Each row has a hidden value. The values are split into ranges, and the tier after each row names the range that its value falls in. Each part has its own value, ranges and names.
[ -45  -48  -37  311  -47  -73   31   46  129   33   81   81  -70  -50
  -13   81   94   -9   36 -104  -26   89 -113  -76  139   32 -144  144
 -145  258   90   66   85   13   29   40   79  -88   45  -87  -38  162]
Q
[  78 -102  -24 -429  243 -154  152  362  139  -43  -78 -238 -181 -214
  -34 -131 -127  -30   87   32   92  221  157  136  164  401  -21 -367
  -70 -143 -199 -220  -79  -42  146   -9   38   88 -103   78 -106 -217]
K
[-172  -59   91   -9   76 -186   49  279  151    7   78  -77 -106  105
  -89 -175  -67 -224  394 -157    7 -247  -50  244  111  -58  247 -264
   53  189 -260 -126   90 -159  253   60    7  -93  -33   50 -185 -144]
S
[  76 -164   24 -116  137   79  260  225  -27  -54   77 -159 -107 -102
   38 -150  -44   -4   56 -260   37  197 -100  159  157  262  -77 -242
   64  -39 -235 -103   87   97  217   30 -209  140  -29  108  -35  -58]
V
[ 219  -66 -191 -424 -220 -492  120  252  451 -250 -140  -99 -239 -284
   41 -232  -14 -113  376  -52   -5  217   51  109  216  678 -118 -302
 -423  292  -70 -430  -99  -41  428  132  209 -127   66   87 -177  -79]
X
[-269  107   92  552   24 -254   32  -78  269   23  172   81  -79  148
 -200  147  206 -120   47  -57  -42  -53 -117 -248  251 -163 -156  230
  -45  367  130    2    4   41   93  -54  114 -126  123  -96  -14  265]
V
[  29 -257  -39  -94   39 -286  123  205  316   43  118 -434 -132  155
   53   72  163 -178  286 -226 -215 -541  -88  154  185   51  281 -558
   27  102 -353 -464  151  -24  799  -63 -101    4 -210  124  -64    5]
T
[ -59  125  143  124  183  -45  211   92   -2 -200   37  165 -109  -85
  -87 -167 -102  -49   64  -47   77  434   30  -38  205  226 -271   64
  -70   79  -64  104 -127  156  -19   44   72    4   62   76 -117   21]
X
[ -81   24   54 -210  221  -88  -96 -121  -60  -28  -84   35   32  -52
  142  -76  -38  -57  116  279   57  111   95   53   88   37   48    0
  -42  110  -29   -7 -116  134 -118   46   53 -182 -145   40   82 -179]
D
[ -76    2   28 -247  369   35 -269   79 -170  247   52  -10  -80  -48
   24   79 -276 -143  156  139   61   43  182   92   68 -261   20 -213
 -115 -129  -17  116  -60  -63 -318   28  -28   -7 -104  -42   90 -191]
D
[ 105  -93  -28 -351  349   52   59  263  -46   58  -62 -161 -148 -246
   17    0 -176   59  -94   82   89  343  195   33  105  253 -140 -247
  -98 -254  -90  -26  -96   31 -108   -9    3  105 -122   25   26 -156]
K
[ -23 -318   -7 -272  454   98  -75  441  -79  676  293 -164  -69  -80
 -264   61 -100  -85   70 -167  179  -80   52  152   12 -306  -32 -326
   45 -343  -20    3  171 -343 -242 -201  -97  396  -21 -323  -59 -226]
S
[  32   36   29  263   98 -366    2  158  159  284  321  169 -136   82
 -131   80  142 -223  422 -244  -56 -133  -96   28  303  -88 -232  -61
 -139   34  121  -32  129  -57  321 -234  111  267  -13 -211 -126   39]
Q
[-121 -235   85  -86  183  142   59  129  -88  -43   91 -190   18   35
   50  -31 -321 -195  146  -10  -15 -107   25  271   69  -88  282 -423
  -28   46 -433   19   78  -71  110  129 -113  -40 -137  223 -284  -44]
D
[  75   67   18   73  299  157 -131  -11 -236   28   16  185  -93 -142
  123  179 -308  -14  -43  124  -42  360  204  -76   96  -60 -267  -31
 -299 -153   30  341 -124  145 -277   60  101  -17 -129   37   10   62]
T
[  96 -182 -223 -262  -72   51 -210   89   28   -8 -202 -110  -85 -257
  271   68 -172   52   29  128  -11  102   77  113  -39  155  116 -129
 -309  175  -24    6   34  -61 -171  255   54 -315 -106   40   66  -68]
S
[ 247 -262 -207 -319 -103  173  107   19  130 -250 -207 -156 -116 -334
  161  -76  -72  186 -237  -50  -81  410   60 -165 -111  410 -215 -147
 -418  272  -96 -174 -167  173   24  360   30 -358   88  127  113  174]
K
[-115  134   83  395  131 -117  -78   88   62  208  233  391 -116   -5
 -271   39  -49 -139  178 -128   44  213    8 -182  127 -243 -388  232
 -270  172  244  260  -53  -82 -250  -23  236   15  202 -257 -110  154]
G
[  57 -211 -161  -62  -73 -201    3  285  269  138   36 -173 -143 -132
   -1   61   59  -46  159 -128  -11  -87  -59   97  132  173   34 -189
 -178  150  -18 -184  154 -179  204   13   61   -8  -26  -89  -97   -6]
G
[-164 -179   46  121  325 -193  -45  118  211  339  246 -350  -81  206
 -162  335  102 -186   41  -19 -125 -475   44  -74  194 -340  142 -374
   41  -68 -147 -210   82 -110  332 -216  -21  115 -169  -62  -31   91]
S
[  31  305   85 -152  399 -123   40  159  -43 -462 -232 -141 -307 -162
  175  144 -470  -84   -9  309  -80  446  420   -8  366  416  -97 -377
 -206 -303 -264   84 -319  264  100   73  109  -58 -300  436  -53  -63]
G
[-231 -219  109  109  256   71  -95   92  -99  377  295  -67   70  165
  -98   75  -87 -224  211  -83   41 -329  -90  199   69 -469  225 -195
  101   41 -155   80  209 -191  -54  -68 -127  105  -76 -101 -146  -65]
D
[  -1   54  -10   54  176 -121  -76   79   73  108   22  -34 -168    4
   29  104   95  -11   79  -72  -76  -24   22 -101  131  -60 -116  -32
  -56   37   72  -49  -26   92   84  -15    9  -79  -75  -70  225    2]
K
[-125  -81  -21 -366   90   -4   37  -73  186 -277 -299 -184  -31 -190
   16 -177  -32   99 -214  304   83  304  149 -167  -74  262   37   -4
 -135  355 -102 -211 -293  116 -197  297  102 -513   64  129  136  -39]
M
[ -10 -244  -91 -206  169  180 -114  251  -82  236  -10 -204  -75 -113
   91   41 -126   26   11  -72   47  -55    4  176  -44 -100  162 -222
    2  -42 -115   18  147 -139 -161  102 -136  -57 -108  -46   90 -151]
S
[ -28 -114  -97  -38   49  211   30  -41   44  184  -69  171   -3 -332
 -162 -156  260  330 -420  -21  259  655 -101 -377 -142  107 -503  584
 -112  329  437   76 -113   74 -694  158   43 -225  361 -376  362   77]
X
[ 177 -136 -115 -129   42  -90   90  270  -62  -47  -16 -146 -103 -217
  315   50 -164  -50  220  -15   29  140  -31  402  324  458   88 -293
  -55 -181 -191   14  240   10  251  -65  -93  239 -308  158 -204 -185]
V
[ -39   -2  138   67  274  170    8 -172 -244   -3   66  217   75    0
   96  -69  -84  -22   10   86    7  231   30  -30   20 -122 -152   94
  -61   57  -47  218 -101  235 -169   59    8  -92  -79   19   37    0]
M
[-100  130  148  575  358  621  -23 -271 -485  169  111  527   63 -128
  -50   91   27  316 -552  -43  121  770  -60 -472 -103 -358 -684  784
  -23   47  425  700 -126  361 -915  106  -37 -104  197 -275  397  275]
Q
[ 178 -341 -135 -140 -313  -86  153 -426  236 -247  -84   63  192 -128
  241 -208  321   77    1   85 -126  102 -170 -147 -103  338 -116  119
 -372  690  -34 -314 -107  304  333  244  149 -464   56   36   -7  224]
M
[  19 -130  -42  118   -7  459  158  -34 -178 -184 -151  109   11 -287
  138 -140   -9  316 -403  -76  107  629 -121 -135 -110  228 -263  375
  -55  266   59  255  -20  226 -445  319  -94 -294  129    6  186  127]
Q
[ -90  250  235  172  327   20   40 -147 -104 -332   23  189 -124  103
   -1  -12 -303 -179   91   73 -159  245  223 -179  140 -106 -212 -141
 -225   65 -218  167 -345  329   76  153  114 -223  -45  275  -34  161]
S
[   9  -93  -54   68  139  233  114 -119  -14 -134 -162 -168  -44 -177
  150  118  167  300 -495   84  -16  373  -20 -295   25  203 -203  214
    8  133   64    7  -90  318 -154  135  -93 -249  -42   41  350  165]
Q
[  -6  -50 -137  -57  -21 -236  -20   73  348   39  -70 -128 -165 -161
  -84   69  198   67  -83   20    9  145   13 -246  107  192 -197   68
 -215  277  181 -232  -87    2    5   59  125 -203  114 -133  171   98]
Q
[ 125 -165  -63 -189  157 -299  108  123  243   71   50 -280 -109  -37
   58  100  174  -55  112    6 -102 -139   37   13  227  244  -10 -334
  -79  -43 -120 -347   11   75  510 -156   36  102 -210   19  -10  -31]
K
[ 120 -437 -115  -23  -89 -352  108  138  295  192  232 -315   36  101
  145  137  188 -233  404 -126 -184 -605 -168  319  233  112  318 -518
  -95  116 -311 -384  332 -131  849 -194    9  181 -307   31 -364   13]
S
[-142  -73   -3   64  154   96 -255 -169  -36  102   69   36    2  -10
   -7  205 -235 -128  -31  178  -53   41  128 -149    0 -345  -41  -60
 -330  218   13  149 -116  -11 -311  173   80 -260   34   -3    3  170]
D
[ -59  -96   -6  105  -46 -225  -47  161  163  324  200  305  -11  -28
 -194 -195  163 -129  382 -188  117  -36 -155   70   19 -121 -141  181
 -148  323  192   10  118 -216  -73  -29  194  -10  171 -355 -135  -72]
T
[ -43 -131   80 -232  219  -32  113  253  117  -23   89 -133 -146  -11
 -183 -159 -227 -182  177 -149  -10   29  114   55   32   -5   -3 -438
 -154   57 -307 -164 -121  -76  160  123   15  -51   67  101 -170  -25]
S
[ -31  -40  -17   91   18 -215 -127 -101  202  106  118  146  -48   27
  -91   55   37 -161  198   10  -96  -59   38 -174   47 -170 -167  -19
 -363  324   86  -66 -113   -2   65   60  223 -207   90 -116  -40  163]
S
[  -1 -399  -50 -182  170  282  205  382  -14  181   38 -382  -65 -117
  -15  -82   46  140 -165 -286   83  -11 -141  168  -47   80  143 -245
  219  -47 -244 -135  224 -102   45   69 -279   62  -47  -29   61 -106]
K
[ -81 -320   -3  198  106  197  216  226   33  174  150 -264  -19   -5
  -43   59  163   95 -171 -278   23  -75 -223   51   66  -23   64  -60
  211   60 -146  -43  265  -41  125  -22 -220   89  -37  -64    0   78]
Q
[ -16  354  175   41  533 -230   -4   62   -8 -111   54  169 -240  -92
 -163  178 -336 -169   25  277  -10  509  426 -254  366  112 -468 -144
 -325 -309   31  183 -400  192 -101 -138  292  155  -87  100 -120   57]
G
[-141 -137    7  238   -7 -213   84  344  270  256  265 -141 -160  122
 -219    1  165 -171  295 -416   -7 -318 -225  109  192 -142   67 -160
   87  194  -62 -180  261 -229  318  -79  -90  112   90 -149  -91   28]
X
[-204  -81   18  371   90   21  -60   64   89  276  136   52  -26   52
 -139  120  189   26  -58 -103   32  -82 -135 -139   29 -292  -59  247
   37  238  160  107  125  -90 -183  -11   35 -113   71 -246   95  112]
K
[ -38 -302  -97  197  -27  129  172  143   87  -39    6 -289  -16 -127
  114  175   27   98 -224  -48   -5   57 -136   66  150  221  107  -73
   14  122 -162   -5  228  -13  117   52 -107  -17 -116   89 -131  147]
X
[-164   22   19  -18  226  -95 -275   -4   60  361  124  241  -40  -57
 -254   25  -64 -118  100  122  126  132  125 -190  -28 -359 -233  153
 -277  183  273  124 -143 -162 -506   25  225 -133  191 -317   52  -10]
M

[  33  194   76   56 -107  199  -97 -149   45  198  335  -37   82   42
 -277 -172 -211   78  137 -140   63   84   44  132 -177   30  108  282
   84   93 -222  -90  460   20   40   -7 -185 -148 -353 -107  159  175]
C
[ 115   -7   36 -203  176  -79  283   40  228  -14 -355   -8  192 -123
  226 -198 -300 -232 -198 -262  151 -392  109  -45  254 -137 -100 -128
  -21   90  152  -21  -27  138  296  294 -248  104  -51   23  153 -228]
C
[ 224 -198  -73 -117  181  -74  210 -111   92   10   -4  -37   56  -74
   31 -139   22  205  -61   55   10 -239 -198  -73  -41   87  -62 -160
  -45  -96   21  -14 -141  194  145   97  -25  -22  129  -26 -475 -134]
L
[  17  284  112   64  -52  196  -26 -272   55  219  533    6  -82   35
 -218 -165 -124  302  250  -90  -38    2   17   56 -164   80  111  264
  120  159 -280 -125  404  -60  -47  159 -108 -243 -260 -167   -6   97]
P
[ 342  136   -1  -76   59  112  -17  -58  142   38  295    3   35    9
 -326 -220 -118  368  -15  -83 -119   52  -48   63 -257   72   98  204
   99  -96 -281 -204  381    6   38  -13  -84  -24  -74 -106 -324  118]
U
[-144 -541 -132 -222   87    9   97 -133 -137  -63 -384   27  364 -151
  238  320  111 -482 -305  -80  216   63  -44   40   57 -109 -143 -272
   26  253  587   98 -602  479   97    8  158   35 -174   69  213  -38]
F
[  87  224  129  116 -133  134  -31  -87  -14  -51   49   10  -48  -69
 -117  -87  -60  183   99  141   39  249   21  163  -31   37  -81  322
   69   72 -183  -15  236  -61  -14   -4  -42  110 -167  -97   96  320]
L
[  83  -20  -81   66  -47   -1  -57   95    9  -88  -37   -4  -16  -27
  -70   88  -27   16  -19   11  -45   80  -44   64    6  -63  -56  -16
  -82   51   -6  -66  -47    3 -128   54  -69   66   81  -45 -149   87]
P
[   4  123    7  -26  -49  201  -19 -253   72  -18  -15   21  107 -100
  -93   56  -68  -17    1  -27  183  202   87  179  -21    6   -7  211
   58  109   51    6  125  142   66  -26  -17  149 -315  -72  294  148]
U
[ 125  -34   54  -30   43   92  132 -247 -210   51  179   88 -196 -108
   51   60  364  575   25  129 -212   49 -101  -32  -35  106 -203   57
  146  206    4  -94 -270   42 -152  287  178 -257  154 -178 -382    6]
C
[ -65 -137  -34   33  -18 -134  -83  153  117  -10 -307  -93  184    6
  -45   21 -232 -434  -60 -140  132  -32   81  -42  144  -71  -62 -125
 -194   87  165   16   32  131   50  -19 -280  140  -63   27  300   23]
A
[ -66 -327 -121  -45  114 -269  -28 -138  100  169  -43 -229   57   -5
  -63   22  352  279   72  112  -40  -40 -158 -446  -49  183  -78 -463
 -248   35  188  -20 -310  323 -119  -68   97 -135  406   17 -495 -138]
L
[ 147  -61  -25 -125   58   66  132   61   21  -92  -50   60  141  -90
   90  -25 -152  -89 -172 -120   11  -68  -34  122  -16 -158  -30    1
   98   98   52  -77  -80   79   59  167  -20   21  -85   -6 -115   40]
P
[ 166 -227  -86 -106  231 -219  169  -56  181 -172 -394  -27   23 -124
  108   40   67   15 -124   97   36 -150  -63 -154  191   87 -186 -255
 -188  -65  240   43 -316  206   92   87  -61  275  250  -11 -206 -151]
U
[ 100  -59  -74  -64   58  -13   21  -12   71   -4 -101   16   28  -46
  -56   56  -33   11  -92 -130  -30  -64   36  -18   69  -16  -71  -70
  -54   92   92 -104  -56   97    0  139 -118   23   52  -69  -24 -107]
Z
[  39  -60  -80 -182    6   51  120   80  132  -81 -424  -57  343 -156
  158  -20 -171 -296 -277 -186  260  -26   78   97  107 -232  -59  -98
   -8   79  228    9 -114  249  194   22  -43  196 -116  102  162   -3]
L
[  -6 -107  140  190  -78  -79 -187  -59 -188   80  212  -20 -154   69
 -247   31  177  234  196  193 -229  276  -69 -114 -110  212 -137  122
  -14  171  -96  -65   59  -30 -242  -14  -35 -170   45 -159  -76  298]
A
[ 273  332 -269 -231   44  266  283  -93  342   -8   20  -70  159 -199
  117 -178 -115  386 -166 -215  230 -282  -58  179  -42 -267  139  -88
   13 -145 -116 -116   39  138  171  182   53   86   83   56 -564 -272]
L
[ -32  -54  156  -77   26   -6  108 -136  -62    5 -133    7   73 -120
  134  -24   90   58  -43   44   18   97   46  -70   69   10 -177   31
  109  260  139    1 -152  133   21  142   82  -28  -67  -44  118  141]
C
[ -38 -370   42 -111  103  -62  102 -175 -227  -18  -25   57   21 -106
  164  190  348  135  -86  132 -135  113 -121 -143  -29   62 -210 -165
  112  296  290  -19 -528  228 -133  164  272 -177  108  -61 -223   68]
P
[ 189 -120   52   63   59  -60  -64   20   34  -49  116   26   10   54
 -247  -85 -195  -63   45   46  -88   46  -86   48 -108  128  -12  132
  -26  -40 -117  -57  216    7   26  -39 -206   68 -123  -98  -47  186]
Z
[  24 -787 -118 -193  251 -417   31  142  -48   99 -403 -122  271   26
   26   71  154 -304 -265 -117  -95 -224 -133 -417   56  102 -200 -582
 -209   86  474  -28 -509  441   66   -3 -105 -155  309   55 -217 -240]
C
[  97  341   83  140  -69  168   49 -115  101 -157  156   82 -132  -77
  -26  -44 -227   89  163  115   68   88    7  264   37  -36    0  323
   40   43 -220    9  241 -166  -29  143 -102  209 -212 -113   63  233]
F
[ 110  135  -20   15  -33  -54   -2  119   84  -22 -136  -56  -65  -62
  -23  -32   63  261  -33  -45 -102   14   57  -95  103  -68 -121  -60
  -84   93  -46 -135  -14  -37 -129  161  -67   22  267  -50 -203   -6]
C
[ 177   16  -66  106  -67  -63 -124  347  101 -171 -239    9   48   25
 -173    9 -344 -310 -105 -120  -20   31   58  155   99 -125  -48   71
 -153  -38  -64  -90  202  -94  -16    6 -352  251   -7  -27  127  119]
F
[ 130 -258 -105 -111  148 -151  -28   16  156   67   32  -93  158   38
 -181  -62  -48   -8  -66 -103  -55  -94  -96 -187 -125   72   43 -227
 -111  -32   60 -112    2  215   27  -48  -95  -34  103   -2 -291  -74]
Z
[  -6 -454 -247   -9   25 -165  -53  231  -31 -130 -577  -25  183  -43
   49  300  -55 -545 -266 -128  108  -77  -10   28  237 -112 -189 -325
 -283   43  432   45 -407  255   17    5 -235  181  121   38  159 -165]
P
[ 103 -109  -23  -50   30  -36  -58  -50  -17  -27 -182   11    3  -62
 -125  116  157  137 -107  -16  -93  162   60  -72   42   78 -162  -14
  -30  121  136 -105 -109  131  -66   36  -18   54  101  -95   20   24]
U
[ 121   59 -102    8   43  -23   85   82  177 -111  -67  -20   14  -57
   44  -26 -180  -35  -21  -46   50 -151  -51   60   79 -116   -3  -87
 -118  -26  -25  -33  -13    2   -2  145 -138  143   81   -6 -211  -49]
P
[  90  -67   -2   60  -69   23  -36  139  -46  -98 -285   31   90  -44
  -50   41 -190 -276 -118  -65   71   65   55  184  119  -76 -142  117
  -55   62   76    5   40   38   59   33 -246  147 -142  -47  275  125]
C
[ -67 -269 -161 -184  165 -119  150 -196   48  164 -111  -94   58  -95
  164  118  321  217  -83 -110  -11 -243  -59 -316   98   18 -122 -464
 -119  190  335  -56 -495  331  -55  239  104 -224  325  -15 -353 -378]
A
[  99 -290   31  139   40 -230 -157   92 -120    0   41    2 -153   91
 -243   81  112   84   75  122 -291   94 -101 -178  -23  209 -164  -67
 -132   81   -1 -100  -66   -8 -201   26 -151  -87  218 -140 -185  104]
F
[  80  126  115  129  -97  207 -107 -276 -178   41  423  105 -195   -6
 -254   64  141  409  190  161 -166  327  -49  144 -193  170  -49  366
  167  171 -197 -100  162  -69 -192   60   71 -140 -178 -223  -54  302]
Z
[  86 -229  -25  -42  -23 -131 -149  330   34  -31 -150  -78  267   52
 -168  -44 -205 -319 -176 -164  -58  113    2  -50 -100 -115    2  -94
  -51   67   48 -128   89  105  -28 -110 -152   31  -11   56   -2  197]
P
[  15   82   80   91  -69   83  -43  -55  -53  -10   65   60  -57  -22
  -81   38  -98  -18   65  -16  -27  103   52  117   37    3  -79  191
   37  180  -44  -49  109  -46  -64  134 -128   -6 -161 -123  192  151]
P
[  83  -92   79  -72   79 -147  -67  -48    3   95  114  -44  -60    7
 -164  -24  250  404   13    7 -290  136    5 -325  -96  143  -99 -103
   31  201   -8 -216  -53   68 -192   91   97 -174  264 -101 -295   61]
Z
[  29 -121  115  -67   67   37   50 -334 -111  273  196    7  -28  -13
 -132  -79  175  315   66  -44  -91  -33   -7 -142  -63  231 -119   62
  105  215   31  -90   17  179   51  153  -35 -326  -86 -173   13  -64]
L
[  91    8   28  -64   50  -78  -54   55  108  127  107  -44   31   40
 -179 -106  -73  121  -14 -201 -160  -54   65 -177  -46   16    5  -59
   -7  147  -66 -214  163   25  -57  131 -139 -142   84  -75  -96  -39]
F
[   5   65    6   67  -40  -38 -119  -10   91   16  -20  -38  -30    4
 -170   39  -41   32   63  -41  -39  109   79  -59   43   39  -46   26
  -97  119  -16  -93  121   10 -100   35 -137   60   22  -83  100   68]
Z
[   3  198  -37    1  -59  144   90   27  200 -169 -129   -7  185 -119
  129  -31 -371 -323  -37  -72  292   -7   40  271   78 -248   61  100
  -18   39    4   64  111   32  106   60 -109  291 -279   56  186  149]
P
[  82 -434    7  -63  134  -71   53  -86 -102 -105 -185   81  145  -44
   -6  116  -58 -327 -134   59   37   28  -99   67   10  101 -147  -21
    3   69  262   68 -222  242  124   -9  -82   97 -188  -53  140   89]
Z
